Below are the code and all the weights of a small trained network. Each question names an input and a class and asks about switching units off, where a switched-off unit gives its printed mean instead of its output.

import numpy as np


def w(rows, s, z=0):
    codes = np.array(rows[::2]) - 128.0
    scale = np.full(codes.shape[1], s)
    scale[-1] = z or s
    return codes * scale


def norm(h):
    return h / np.sqrt((h * h).mean(-1, keepdims=True) + 1e-5)


def f(y):
    return np.maximum(y, 0)


def log_softmax(a):
    a = a - a.max(-1, keepdims=True)
    return a - np.log(np.exp(a).sum(-1, keepdims=True))


def net(x, mask):
    res = np.array(x, float).reshape(1, 4) / 4 @ E
    u = 0
    for l in range(3):
        y = f(norm(res) @ A[l][:, :-1].T + A[l][:, -1])
        res = res + np.where(mask[u : u + 6], y, B[l][:, -1]) @ B[l][:, :-1]
        u += 6
    return log_softmax(norm(res)[-1] @ U[:, :-1].T + U[:, -1])


A, B = {}, {}
E = w([
[62,196,115,100,87,111,167,128,105,148],'x0',
[129,181,130,194,89,181,172,160,209,42],'x1',
[105,107,107,117,82,193,97,157,167,98],'x2',
[173,118,130,68,103,122,254,114,222,127],'x3',
],0.0059)
A[0] = w([
[75,207,113,203,137,197,4,168,55,145,116],'L0N1',
[44,237,107,192,7,134,110,185,102,92,41],'L0N2',
[33,74,173,211,158,106,95,126,65,85,16],'L0N3',
[214,52,96,164,120,194,171,164,209,59,32],'L0N4',
[239,89,144,169,139,204,73,176,168,88,3],'L0N5',
[100,164,111,134,110,30,181,205,59,154,17],'L0N6',
],0.0034,0.002)
B[0] = w([
[103,102,118,213,159,119,115,165,151,87,253],'L0N1',
[97,156,79,67,45,130,98,121,137,154,225],'L0N2',
[161,193,251,134,103,95,156,137,145,180,180],'L0N3',
[102,135,140,174,120,217,73,184,151,116,231],'L0N4',
[153,79,172,205,181,137,107,194,120,185,197],'L0N5',
[122,140,154,130,165,103,126,142,192,2,160],'L0N6',
],0.0053,0.0035)
A[1] = w([
[161,154,53,35,37,123,173,92,129,138,16],'L1N1',
[151,126,153,174,201,44,104,110,73,74,83],'L1N2',
[134,211,92,158,144,79,194,141,146,115,248],'L1N3',
[138,107,138,18,181,73,223,42,107,171,3],'L1N4',
[33,143,94,89,130,101,66,133,45,119,130],'L1N5',
[201,116,166,1,132,140,157,48,134,171,95],'L1N6',
],0.005,0.0011)
B[1] = w([
[253,70,153,152,172,85,100,94,76,143,212],'L1N1',
[139,44,86,104,192,65,78,149,118,183,230],'L1N2',
[87,105,178,136,64,217,47,123,139,105,213],'L1N3',
[161,46,44,121,150,114,179,198,196,79,253],'L1N4',
[79,155,96,210,81,181,132,127,169,66,228],'L1N5',
[65,98,80,150,180,154,231,213,53,134,238],'L1N6',
],0.0062,0.0039)
A[2] = w([
[226,84,154,90,129,120,219,117,190,107,35],'L2N1',
[133,154,174,145,94,164,216,157,162,57,133],'L2N2',
[89,91,84,92,165,101,158,119,140,124,31],'L2N3',
[85,165,131,151,64,154,148,145,149,73,225],'L2N4',
[131,247,213,38,44,86,177,2,100,112,3],'L2N5',
[99,180,148,178,143,83,67,82,63,138,88],'L2N6',
],0.0069,0.0022)
B[2] = w([
[36,226,144,188,139,138,50,90,125,124,229],'L2N1',
[90,192,133,118,52,141,122,93,92,125,240],'L2N2',
[148,141,71,121,117,92,175,84,98,46,178],'L2N3',
[94,215,68,62,104,140,193,72,122,124,254],'L2N4',
[237,29,215,2,73,53,146,134,178,249,150],'L2N5',
[175,111,205,127,162,220,93,147,184,147,193],'L2N6',
],0.0073,0.0059)
U = w([
[169,43,193,202,212,135,44,170,133,176,146],'0',
[132,41,29,111,189,8,251,136,55,105,151],'1',
[2,222,106,148,59,191,142,103,158,88,189],'2',
[237,121,192,20,50,50,190,89,148,212,3],'3',
],0.0088,0.0015)

Each question gives the input, the list of numbers given to net, and the class t.
The units are the neurons (one row each of A and B). Each row of codes is followed by its name. A weight is (code - 128) times the scale printed after its matrix; where a second scale follows, it is the last column's (A, B and U).
mask holds one flag per neuron, layer by layer. A switched-off neuron (its flag False) gives its mean, the last column of its row in B, instead of its output. The means were averaged over made-up inputs and are rounded, as every weight is.
A unit's drop is (log p(t) with every unit on - log p(t) with that unit switched off) / (log p(t) with every unit on - log p(t) with every unit switched off).
The circuit of an input: a set's keep is (log p(t) with only the set's units on - log p(t) with every unit switched off) / (log p(t) with every unit on - log p(t) with every unit switched off). Starting from the 12 units with the biggest drops (on a tie, the unit counted first), units are removed one at a time, each time the one whose removal leaves the highest keep (on an exact tie, the one counted first), for as long as the keep stays at least 0.8.
units of the circuit, in order: the units of the circuit, biggest drop first
most important unit: the unit with the biggest drop
top k neurons: the k neurons with the biggest drops, biggest first
top k neurons in layer l: the k neurons of layer l with the biggest drops, biggest first
drop of u: that unit's drop, to one decimal
input [-3,-6,6,6], class 1: units of the circuit, in order -> L1N6
input [5,-6,2,-7], class 0: top 3 neurons -> L2N6; L1N2; L2N2
input [7,-7,-3,-6], class 0: units of the circuit, in order -> L2N6; L2N4
input [-8,-2,-1,8], class 2: top 2 neurons -> L2N1; L0N4
input [3,6,-5,2], class 3: top 4 neurons -> L2N5; L1N4; L0N1; L1N6
input [5,-3,-2,0], class 1: top 2 neurons -> L0N4; L1N4
input [-6,-1,-7,-1], class 1: top 2 neurons -> L0N4; L0N1
input [-7,0,-7,7], class 2: top 2 neurons -> L2N1; L0N4
input [3,4,-3,3], class 3: top 2 neurons -> L1N4; L2N5
input [-7,8,-5,-2], class 0: top 2 neurons in layer 0 -> L0N5; L0N2
input [5,-3,-6,-2], class 1: top 2 neurons -> L1N4; L0N4
input [6,-3,-1,8], class 1: top 2 neurons -> L1N6; L1N4
input [5,5,0,3], class 3: top 2 neurons in layer 0 -> L0N1; L0N2
input [3,-3,-2,-3], class 0: most important unit -> L1N2
input [-7,-2,6,5], class 0: top 4 neurons -> L0N5; L2N4; L1N5; L0N4
input [3,-3,6,1], class 1: top 2 neurons in layer 2 -> L2N1; L2N2
input [-2,-1,-4,-1], class 1: top 2 neurons -> L0N4; L0N1
input [7,4,1,2], class 3: drop of L2N5 -> 0.4
input [3,-8,2,7], class 1: drop of L1N1 -> 0.0
input [4,-8,-8,-7], class 0: units of the circuit, in order -> L2N6
input [6,3,4,1], class 3: drop of L0N2 -> 0.1
input [5,1,-1,1], class 3: drop of L2N5 -> 0.4
